In the rows, zero is written as 128.
Each row of numbers stands for one element and depends on some of the facts below. Use the named rows to name the rest.

Named rows:
drufutrar: [125 117 141 137 130 126 127 133 133 123 110 125 141 137 131 128 115 129
 132 128 143 140 135 112 127 115 117 130 143 125 145 127 129 125 124 123
 127 123 128 118 116 138 128 128 124]
gesufle: [109 139 128 113 130 148 122 131 130 122 123 130 135 132 131 129 106 133
 128 127 129 121 137 121 126 154 122 127 112 125 147 140 116 134 152 133
 144 126 131 118 127 119 128 102 129]
klemo: [136 114 118 139 128 124 131 128 125 130 138 123 134 132 123 121 134 130
 123 121 126 146 127 135 121 111 127 129 139 127 128 116 137 115 128 117
 124 118 127 124 133 140 126 137 127]
dades: [136 118 118 138 129 124 131 129 123 130 131 118 136 132 120 121 135 129
 123 126 131 148 126 141 122 108 124 129 147 128 136 115 136 119 131 116
 120 118 130 121 132 140 125 133 126]
nutu: [132 151 123 127 124 127 127 131 119 144 139 126 119 124 123 124 143 124
 125 130 116 106 126 136 121 123 132 132 154 120 136 121 134 121 122 108
 124 136 135 137 136 118 127 111 144]
fudreval: [124 153 135 116 128 133 121 133 138 119 112 129 122 132 126 126 112 126
 131 139 146 126 129 110 132 131 120 126 131 118 125 143 122 120 129 142
 135 134 130 122 121 108 131 118 139]
noplus: [134 127 119 139 128 121 127 126 117 139 122 118 134 123 118 126 125 128
 123 123 135 158 122 140 123 119 124 128 133 127 133 111 139 114 131 127
 114 117 132 127 131 145 116 147 117]
riparil: [108 148 107 122 124 148 123 111 114 124 166 129 114 123 122 118 125 139
 115 137 107 123 130 164 127 158 139 126 113 116 130 127 118 138 165 119
 139 125 125 135 145 135 145 110 144]
fluplis: [129 127 130 128 128 127 120 128 115 147 118 112 129 120 118 125 136 126
 123 123 110 148 121 138 125 128 135 127 135 130 130 111 136 126 139 125
 120 117 134 130 134 131 117 124 130]
kledrek: [115 113 154 116 128 130 118 137 135 132 129 118 136 128 128 135 129 121
 134 118 117 117 126 103 139 144 140 131 110 139 115 112 116 133 137 135
 138 123 121 139 131 109 132 114 136]
zubrum: [125 126 150 129 129 126 119 133 132 130 102 129 123 124 131 137 126 122
 134 132 132 129 126 116 138 129 127 127 141 129 123 142 124 135 123 135
 124 136 130 134 114 116 128 125 131]
pusen: [141 136 111 137 127 123 133 127 128 122 139 128 127 135 122 124 131 125
 124 130 152 129 122 142 125 114 120 128 139 123 114 136 128 118 114 132
 126 133 127 126 134 123 131 144 135]
ploplin: [126 116 141 138 130 125 129 135 134 124 110 126 143 136 130 129 114 130
 133 129 140 140 135 112 127 113 118 129 152 126 142 130 131 128 126 124
 128 122 127 120 115 138 128 129 125]
saskuple: [121 123 145 131 130 126 128 133 136 129 109 124 139 136 128 126 116 131
 132 128 116 130 133 113 130 117 125 130 150 123 138 126 129 130 131 122
 132 125 128 126 116 133 126 115 134]
drotrado: [127 118 143 135 130 122 132 133 137 126 112 128 140 136 131 129 118 130
 135 134 129 128 133 112 134 108 124 130 142 124 133 128 125 134 118 121
 134 126 123 127 116 138 127 130 133]
zosku: [124  91 149 135 134 138 116 127 135 121 105 135 120 122 140 139 136 132
 132 136 124 144 134 127 132 135 129 126 134 138 132 154 123 158 133 132
 123 135 133 126 111 139 134 121 117]
pleskelen: [126 124 147 146 129 121 123 131 126 131 106 129 138 122 135 138 112 126
 137 128 154 135 129 108 136 125 124 129 118 132 133 122 133 130 114 126
 117 131 124 130 120 140 122 146 116]
grosos: [122 122 146 127 128 126 128 131 135 129 108 126 138 135 127 127 119 131
 132 131 115 126 132 110 131 115 124 130 145 124 135 126 133 129 130 120
 134 124 127 127 116 134 127 115 132]
bruka: [135 147 111 122 126 132 127 127 126 129 137 122 121 131 117 122 128 122
 120 134 144 133 120 138 124 129 123 126 145 121 116 140 126 108 130 142
 129 129 134 125 133 107 131 125 141]

Some facts about the elements:
ω: uses; Ξ: is of sort
fifaki ω vidrus; fifaki ω dogro; drufutrar ω gifak
skugru ω loklel; fudreval ω zodrun; grira ω troplefen
grira ω fluplis; grira ω gifak; zosku ω kigre
zosku ω klubren; klirer ω truflus; veno ω troplefen
veno ω nutu; trifel ω riparil; vonin ω safun
truflus ω gifak; fefli ω pasom; fefli ω gifak
dazer ω bruka; dazer ω flezufon; gratu ω klikli
diflus ω truflus; diflus ω saskuple; grotrifim ω mebrur
klubren ω gifak; klubren ω liplezon; relek ω klikli
relek ω drebrisam; pluklan ω nutu; guzusir ω zamok
guzusir ω gifak; roklon ω bruka; roklon ω kuvu
roklon ω grisipler; flomu ω loklel; gitrar ω zodrun
gitrar ω stopli; gitrar ω loklel; klikli ω gifak
plodus ω letru; drotrado ω grosos; skirak ω bruka
skirak ω gifak; pusen ω guzusir; pusen ω fudreval
troplefen ω truflus; troplefen ω poplos; gedreko ω riparil
gedreko ω flegel; brebruk ω gifak; vudrerus ω truflus
vudrerus ω grosos; graguk ω gifak; kaskek ω truflus
vaputram ω vostel; grosos ω gifak; grosos ω diflus
brubrozun ω lobul; brubrozun ω grira; brubrozun ω gifak
muvum ω klazi; fumul ω gesufle; fumul ω drebrisam
vidrus ω zodrun; vidrus ω gifak; vidrus ω poplos
kuvu ω klumem; kuvu ω zamok; kuvu ω klikli
kuvu ω mistom; kuvu ω skirak; noplus ω vidrus
noplus ω gramal; noplus ω gifak; truvel ω truflus
flegel ω loklel; flegel ω liplezon; pleskelen ω fluplis
pleskelen ω safun; flezufon ω gifak; mistom ω zubrum
mistom ω poplos; mopla ω fostos; zubrum ω truflus
robrun ω stevir; reklo ω skenam; saskuple ω gifak
gafozin ω bruka; gafozin ω gesufle; gafozin ω flegel
tregra ω vidrus; tregra ω mistom; ninor ω nutu
fluskepe ω skugru; fluskepe ω dazer; nutu ω netur
nutu ω zodrun; nutu ω truflus; dogro ω netur
runifluk ω gifak; netur ω gifak; kleskuzor ω mistom
kleskuzor ω truflus; pletar ω verak; pletar ω stopli
loklel ω zodrun; grotramis ω grira; grotramis ω noplus
grotramis ω dofleni; grotramis ω sego; bugrus ω zosku
granedi ω stopli; granedi ω skirak; klemo ω runifluk
boklam ω bradren; mudrabru ω plimo; mudrabru ω dufe
mudrabru ω gifak; mudrabru ω diflus; stegro ω gramal
stegro ω klikli; ploplin ω gifak; liplezon ω troplefen
safun ω vidrus; tudro ω klumem; tudro ω gifak
verak ω truvel; dofleni ω plimo; dofleni ω klubren
treta ω kigre; treta ω grira; treta ω gifak
mozever ω klikli; mozever ω gifak; bradren ω vostel
bradren ω truflus; bradren ω kledrek; trudose ω fifaki
trudose ω bruka; zodrun ω gifak; ledil ω zodrun
ledil ω truflus; gozis ω sego; bruka ω zodrun
bruka ω klikli; bruka ω truflus; bruka ω gratu
bruka ω fudreval; skevim ω kaskek; skevim ω zodrun
skevim ω klikli; skevim ω veno; dribre ω gratu
zuskules ω diflus; zamok ω zodrun; zamok ω bruka
stasu ω netur; drebrisam ω lobul; drebrisam ω zoklu
drebrisam ω gifak; drebrisam ω treta; flifis ω dogro
grogrozal ω brebruk; grogrozal ω fostos; skenam ω letru
plimo ω stopli; plimo ω truflus; plimo ω nutu
vadrel ω veno; plakla ω vostel; digretril ω nukar
trudur ω riparil; stestus ω zosku; stestus ω kleskuzor
stestus ω verak; fluplis ω truflus; dades ω gifak
komi ω rakla; komi ω pasom; mebrur ω skasil
tuduk ω mebrur; tuduk ω truflus; stopli ω troplefen
pogruk ω dogro; fostos ω drebrisam; skasil ω plimo
skasil ω vugo; fifaki Ξ 229; drufutrar Ξ 229
skugru Ξ 879; fudreval Ξ 229; grira Ξ 879
zosku Ξ 229; klirer Ξ 879; veno Ξ 229
trifel Ξ 229; vonin Ξ 879; truflus Ξ 879
fefli Ξ 879; dazer Ξ 879; gratu Ξ 879
diflus Ξ 229; grotrifim Ξ 229; klubren Ξ 229
relek Ξ 229; nukar Ξ 879; pluklan Ξ 229
guzusir Ξ 879; pasom Ξ 229; roklon Ξ 879
stevir Ξ 879; flomu Ξ 879; gitrar Ξ 879
klikli Ξ 879; plodus Ξ 879; drotrado Ξ 229
skirak Ξ 229; pusen Ξ 879; troplefen Ξ 879
gifak Ξ 879; letru Ξ 879; gedreko Ξ 229
brebruk Ξ 229; vudrerus Ξ 879; graguk Ξ 879
klazi Ξ 229; kaskek Ξ 879; vaputram Ξ 879
grosos Ξ 229; brubrozun Ξ 879; muvum Ξ 879
fumul Ξ 879; vidrus Ξ 879; kuvu Ξ 879
noplus Ξ 879; truvel Ξ 229; flegel Ξ 879
pleskelen Ξ 229; flezufon Ξ 229; mistom Ξ 879
mopla Ξ 229; sego Ξ 879; zubrum Ξ 229
riparil Ξ 879; robrun Ξ 879; reklo Ξ 879
saskuple Ξ 229; kigre Ξ 229; gafozin Ξ 879
tregra Ξ 879; ninor Ξ 229; fluskepe Ξ 229
nutu Ξ 879; dogro Ξ 879; runifluk Ξ 879
netur Ξ 879; kleskuzor Ξ 229; pletar Ξ 229
loklel Ξ 229; kledrek Ξ 229; grotramis Ξ 229
bugrus Ξ 229; grisipler Ξ 879; granedi Ξ 879
klemo Ξ 879; boklam Ξ 229; mudrabru Ξ 229
stegro Ξ 229; ploplin Ξ 229; liplezon Ξ 879
safun Ξ 879; tudro Ξ 879; verak Ξ 879
dofleni Ξ 879; treta Ξ 229; mozever Ξ 229
bradren Ξ 879; trudose Ξ 879; lobul Ξ 879
zodrun Ξ 879; zoklu Ξ 229; poplos Ξ 229
ledil Ξ 879; gozis Ξ 229; satran Ξ 229
bruka Ξ 879; skevim Ξ 229; dribre Ξ 229
zuskules Ξ 879; zamok Ξ 229; stasu Ξ 229
drebrisam Ξ 229; flifis Ξ 229; grogrozal Ξ 229
skenam Ξ 879; plimo Ξ 879; vadrel Ξ 229
plakla Ξ 879; klumem Ξ 879; vostel Ξ 229
gesufle Ξ 229; digretril Ξ 229; trudur Ξ 229
dufe Ξ 879; stestus Ξ 229; vugo Ξ 879
fluplis Ξ 879; rakla Ξ 879; dades Ξ 879
komi Ξ 879; gramal Ξ 879; mebrur Ξ 229
busegil Ξ 879; tuduk Ξ 879; stopli Ξ 879
pogruk Ξ 229; fostos Ξ 229; skasil Ξ 229

Which element is each row?
No name comes twice in this set of rows, the named rows included.
[142 131 115 138 127 123 133 125 128 125 136 135 121 130 126 129 139 125
 124 138 148 132 122 155 125 114 125 126 148 128 114 152 127 129 110 139
 123 137 131 132 126 130 131 144 131]	granedi
[127  83 145 143 134 132 122 127 134 118 112 139 123 125 143 142 134 131
 134 135 135 136 136 129 134 129 127 127 122 141 126 156 123 159 120 134
 123 137 128 127 113 144 134 132 113]	bugrus
[127 109 151 131 129 130 119 129 135 128 110 133 119 125 137 139 135 124
 133 139 124 119 130 124 138 129 133 127 141 135 122 152 127 147 121 134
 126 139 131 137 112 121 132 123 131]	truvel
[128 139 127 128 126 126 120 124 113 142 121 113 122 115 116 124 134 124
 125 117 119 149 121 125 127 135 135 127 124 128 132 104 137 113 139 125
 113 118 132 131 137 129 119 135 123]	safun
[133 136 137 142 128 121 132 137 139 119 118 140 132 136 138 138 111 122
 137 141 171 108 130 123 133 120 115 130 135 127 128 149 122 132 100 132
 126 146 125 126 116 127 131 141 127]	skevim
[129 140 124 121 128 128 130 126 123 141 131 119 126 129 122 119 139 132
 120 130  85 132 124 141 121 117 134 127 154 122 133 116 135 126 140 120
 128 119 133 131 133 132 120 111 143]	dufe
[116 142 149 117 129 137 109 131 126 137  98 122 116 116 124 130 122 127
 131 131 117 138 128 110 136 142 132 125 130 121 136 134 131 128 144 133
 126 129 136 127 119 115 124 110 135]	poplos
[124 143 141 128 127 129 124 132 131 134 111 137 125 127 136 134 118 127
 135 140 135 107 132 116 132 129 124 130 135 125 137 141 125 134 121 116
 130 143 132 132 117 119 128 118 135]	veno
[119 115 139 127 131 133 129 138 134 123 112 127 146 136 132 128 114 133
 131 118 126 136 137 105 123 123 122 130 129 130 157 124 126 129 137 126
 133 119 130 114 121 134 122 114 124]	brebruk
[125 139 127 135 126 130 130 128 140 109 128 141 129 137 137 130 104 128
 132 143 173 107 133 128 135 126 116 129 133 118 121 150 117 129 115 138
 136 141 120 125 119 128 142 141 133]	fluskepe
[134 139 122 125 127 125 126 127 121 139 137 120 123 127 119 128 139 122
 123 137 123 122 120 146 122 126 130 129 142 129 120 133 130 122 126 129
 126 129 135 135 132 117 126 125 139]	kaskek
[137 124 126 136 127 121 129 127 122 141 135 121 127 128 124 133 143 122
 126 135 128 122 120 149 128 114 131 129 147 132 116 134 128 132 117 129
 124 130 128 136 131 127 127 134 135]	klirer
[132 144 122 132 125 124 133 123 119 148 131 126 123 124 126 127 139 128
 124 137 107 115 124 154 122 117 134 129 155 123 134 128 136 133 126 120
 124 131 137 138 130 131 120 118 142]	plimo
[123 127 121 133 128 137 124 120 117 133 137 126 117 123 121 128 137 132
 118 138 120 138 126 164 125 136 136 126 143 123 134 144 126 140 144 119
 127 127 134 132 132 138 135 122 138]	liplezon
[140 135 113 144 125 125 133 121 122 125 146 135 117 132 127 130 133 125
 123 145 160 114 125 166 127 118 122 129 145 123 118 154 125 135 109 132
 124 142 129 131 129 134 138 145 136]	gitrar

Now the same elements, written a new way:
Some elements and their rows:
boklam: [144 119 151 183 127 124 133 146 186 117 155  84 108  52 148 153 161 152
 153 142 137 124 112 161  92 158 137 136 162  83 118 132 130  98 119 150
 172 133 184  92 103 159 144 137  87 150  99 116 145 108 138  98]
zuskules: [128 108 135 149 136 102 131 117 169 126 146 104 100  57 102 138 165 185
 154 150 128 124 109 135  87 170 139 113 168  86 129 123 143  80 132 130
 170  92 135 106 121 149 115 137  86 120 135  90 154 133 131 122]
flifis: [136 133 166 157 117 128 131 140 182  95 139 112 105  64 132 141 140 169
 156 161 125 131 117 169  88 139 165 135 160  67 117 124 141 112 110 135
 173 132 190 102 124 155 126 135  75 110  78 112 122 101 144 110]
mopla: [131 123 157 133 129 102 127 109 164 113 134 116 106  62  94 130 129 191
 179 160 123 129 125 149  82 162 158 131 156  60 131 100 138 101 112 123
 166  99 146 114 127 157 103 144  64 117 107 102 121 114 139 111]
fumul: [143 113 142 146 141 120 120 107 177 128 136  92  98  50 109 135 151 181
 159 135 132 124 105 145  94 156 142 121 163  91 119 117 151  95 121 130
 171 112 159 101 117 155 126 137  73 124 114 104 145 142 123 120]
runifluk: [117 121 150 119  97  97  82 144 171 113 124  99 100  23 111 167 179 150
 166 100 135 116 100 157 111 190 117 136 166  94  75 170 116  55 192  87
 174  85 143 132 124 159 154 124 100 108 120  99 123  92  98 132]
ploplin: [124 124 155 131 100  84  83 160 168 109 135  98 100  31 108 163 164 147
 181 109 144 120 112 161 105 201 120 143 156  81  89 159 106  62 186  88
 170  86 142 133 111 167 149 127  95 123 115 103 112  73 102 119]
netur: [114 128 154 121  96  90  86 150 171 115 127  96 103  22 108 163 186 150
 161 108 142 117  99 156 108 193 118 129 169  94  74 164 115  57 194  87
 177  90 144 131 128 157 157 126 101 108 113  96 120  95 104 137]
klikli: [158 114 157 102 115 103  66 132 185 115 123  70  86  11  76 155 143 161
 182  75 143 122  95 152 104 194 106 149 176 106  65 152 120  48 180  85
 171  87 150 129 113 178 139 123  76 115 124 127 110 121  87 134]
dribre: [171 148 147 173 178 130 108 149 210 112 170  53  63  69 140 130 138 156
 143 138 153 113  80 144 114 165 158 129 124 103 142 156 174 104 125 131
 170 146 194  94 104 164 145 100  87 164  91 113 143 126 110 128]
gratu: [185 110 155 116 163 127 107  98 201 129 129  59  81  39  60 119 106 194
 181  98 140 136  98 138  91 158 129 134 179 108  96 101 157  85 108 127
 166 114 171  90 113 183 109 130  49 136 113 136 129 177 106 120]
kuvu: [162 108 148 129 147 123 118 105 185 130 136  69  90  41  87 135 129 186
 170 117 136 130 103 139  93 157 134 124 175 100 104 108 150  93 116 130
 169 113 162  95 118 173 121 137  60 131 116 122 129 158 118 117]
flegel: [105 140 160 149 106 109 148 130 167 125 147  99 121  56 133 127 184 182
 142 167 134 129 101 145 105 148 152  94 154  79 105 113 149 101 142 130
 179 128 152 103 140 159 140 148  92 124 108  76 128 143 147 125]
dofleni: [123 124 154 162 135 114 131 126 182 120 138 103 100  63 118 126 172 172
 136 142 130 118  99 146  93 159 148 111 158  89 124 127 145  91 130 133
 173 120 173 106 123 138 130 138  85 114 110  98 153 128 131 122]
reklo: [118 104 143 134 122 103 129  99 153 134 128 103 117  46  99 133 165 189
 167 149 121 127 122 142  83 167 139 109 169  77 117 104 141 102 121 128
 172  94 126 107 126 152 117 155  74 121 132  90 144 137 127 111]
fluskepe: [135 124 151 161 124 111 132 128 171 121 148  84 115  51 135 146 156 170
 168 155 144 132 113 161  98 158 140 128 152  77 127 119 141 101 122 139
 168 119 161  99 114 169 134 141  83 147  96 105 134 124 133 105]
veno: [134 172 183 142 163  49 126 131 176 115 121 108 106  92  37  35 196 207
 177 180 152 102 132 155  88 221 167  99 163  74 164  84 133 120 154 125
 169  76 127 114 163 141  75 180  65 118 124  50 149 114 134 126]
zamok: [137 128 159 136  90 115 140 153 178 111 168  62 119  49 117 132 121 190
 176 161 154 152 103 120  99 163 135  96 157  70  79 103 154  91 129 121
 160 150 135 104 123 208 136 127  74 178 127  99  88 157 150 122]
satran: [128  91 139 169 102  96 150 112 147 135 145 110 129  54 119 150 157 172
 177 140 124 127 137 154  79 174 125 127 174  56 123 100 112 104 112 150
 167 102 129 115  86 160 124 165  80 147 145 101 155 121 134  72]

Which element is each row?
No name comes twice in this set of rows, the named rows included.
[105 129 157 107  59 101 100 177 173 106 147  78 117  15 120 162 176 163
 155 127 152 141  95 132 115 183 116 102 167  88  37 161 116  51 204  80
 172 119 129 127 138 191 167 123 103 133 134  91  86 113 126 146]	zodrun
[ 99  88 129 133 104 102  80 176 198 128 120  77  79  32 105 189 188 159
 150 146 136 155 104 114  82 206  97 128 177  99  79 187  96  23 193  89
 161  54 139  90 154 116 147 119 106 124 128 144 123  55 131 145]	truflus
[113 135 146 134  88  97 122 164 170 108 158  87 113  34 122 147 177 169
 147 132 144 129  90 128 113 177 127  94 164  87  72 150 132  61 184 107
 170 122 135 117 128 179 153 125 104 139 140  80 119 128 129 143]	vidrus

The same elements again, as new rows of numbers:
Known rows:
fumul: [151 109 129 126 103  87 120 115  95 109 178 168 137 133 133 100 139 125
 197 204  84 109  80 106 110  89 125 166 167  97 130]
pletar: [166 118 127 116 104 166 119 129 125  95 210 141 163 126 102 106 121 154
 175 178  92 119  70  93 124 103 124 169 162  95 167]
reklo: [201  70 114 158 138 103  97 121 112 119 177 130 166 138  81 160 175  99
 196 142  91  56 100  90 101 113 148 168 135  93 123]
tuduk: [156 107 122 108  97 135 125 144 123 120 170 164 131 163  95 136 148 145
 165 208  94 106  97  96 134 113 139 175 174  78 152]
guzusir: [150 130 126 117  98 104 121 123 112 120 153 161 144 148 122  94 151 128
 174 167  74 111 101 104 121  92 110 159 157  69 143]
treta: [151 142 130 128 118 128 116 124 117  80 232 137 156 137 127  91 120 132
 201 182 101 122  76 111 131  93 130 158 152 100 143]
dofleni: [153 125 127 136 105 125  95 154 121  96 170 152 127 144 103 124 128 128
 172 211  97 107  95 110 126  92 127 173 154  53 142]
truvel: [153 134 130 116 109 162 123 128 145  98 210 143 160 132 108 108 119 153
 156 172 112 120  89  99 123 103 145 166 143  99 164]
komi: [138  98 102 135 109 117 121 135 137 100 192 178 146 153  65  76 159 112
 208 139  87 109  97 108 127  92  94 157 161  70 146]
vudrerus: [146 121 122 113 105 125 125 127 126 117 190 168 142 163  90 105 149 137
 172 201  83 111  94  98 122 113 120 168 168  63 143]
klemo: [142 123 120 132 105 106 121 132 115 107 179 165 143 149 103 108 150 118
 191 182  82 111  97 109 123  95 107 159 156  73 134]
busegil: [161  83 114 137 128 106 106 136 131 115 170 166 135 131  97 132 152 116
 189 156 115 105 118 101 134  83 132 175 145 104 144]
zuskules: [143 115 118 121 102 115 129 143 131 113 180 169 139 165  98 110 146 129
 178 198  87 108 101 109 122 108 122 165 161  65 142]
klikli: [151 146 136 135 109  79 119 128 128 127 152 165 139 138 140 105 136 124
 151 145 101 110 119 134 121  87 131 152 131  71 148]
dufe: [155 135 124 139 105 108 125 155 143 119 179 171 130 162 112 117 139 128
 158 183 114 109 109 124 128 106 133 158 143  63 151]
lobul: [139 138 132 154 113  72 116 135 128 102 191 165 127 136 133 101 122 115
 171 178 118 112 111 135 118  88 139 160 130  84 132]
brubrozun: [140 126 125 129 113 103 112 129  97  92 197 161 147 151 111 100 139 121
 202 209  73 109  81 101 126  92 120 164 167  73 130]
gifak: [144 174 137 163 115  74 115 160 165 121 178 176 125 142 146  95 118 116
 135 139 149 120 132 153 121  87 142 137 102  55 146]
grogrozal: [153 131 119 129 121 113 139 111 109  91 232 144 155 142 137  92 139 126
 215 190 101 126  71 102 136 100 137 150 160 121 133]

Rows to name:
No name comes twice in this set of rows, the named rows included.
[141 111 109 144 125 107 110 144 163 112 187 183 144 150  74  72 139 107
 189 114 115 116 118 132 124  85 113 153 135  74 150]	rakla
[145 139 129 145 126  97  94 165 129  95 173 146 126 137 119 136 131 108
 170 186 105 114 123 133 142  76 137 170 124  63 146]	sego
[171  87 122 158 131  90  97 153 130 132 154 180  88 118 114  90 116 132
 171 158 104 105  98 103 105  54 154 166 104  81 162]	riparil
[137 136 131 124 113 111 101 145 103 101 167 147 144 144 120 116 147 116
 187 188  71 116 105 103 127  83 114 171 152  53 132]	noplus
[164  96 127 119 101  96 117 112  94 125 159 165 133 130 122  94 144 140
 189 190  64 107  76  85 107  81 120 166 166  88 142]	gafozin
[143 136 141 125 103 117 109 131 135 108 168 159 156 129 107 128 138 132
 151 169  87 104 116 105 119  90 120 171 146  59 146]	mistom
[166 113 119 131 105 122 115 167 133 124 160 167 117 161 115 151 142 132
 154 189 125 111 111 109 137 106 158 164 148  65 158]	vugo
[169  91 125 144 111 102 104 136 111 123 156 172 111 124 117  83 113 143
 173 172  80 109  85 100 104  66 132 167 143  79 159]	flegel
[160 126 120 125 130 149 114 150 104  84 200 113 137 142 114 119 135 129
 205 194  83 133  91 108 150  83 139 168 137  85 151]	gozis
[149 147 132 144 124 120 112 138 149  84 234 144 152 122 134 104  99 139
 170 157 132 119  95 138 124  84 144 155 129 104 158]	kigre
[201  84 120 172 149  93  88 132 134 122 185 141 157 135  89 176 167  99
 167 110 110  58 117 112  98 110 164 165 114  87 127]	letru
[160 139 130 136 117 147 114 142 133  85 215 142 147 131 117  94 114 144
 180 183 106 131  80 116 132  88 137 159 140  92 161]	klubren
[144 125 133 111 107 124 108 126 113 107 161 151 159 130 101 122 152 133
 173 184  61 115  96  77 119  92 102 177 162  56 138]	tregra

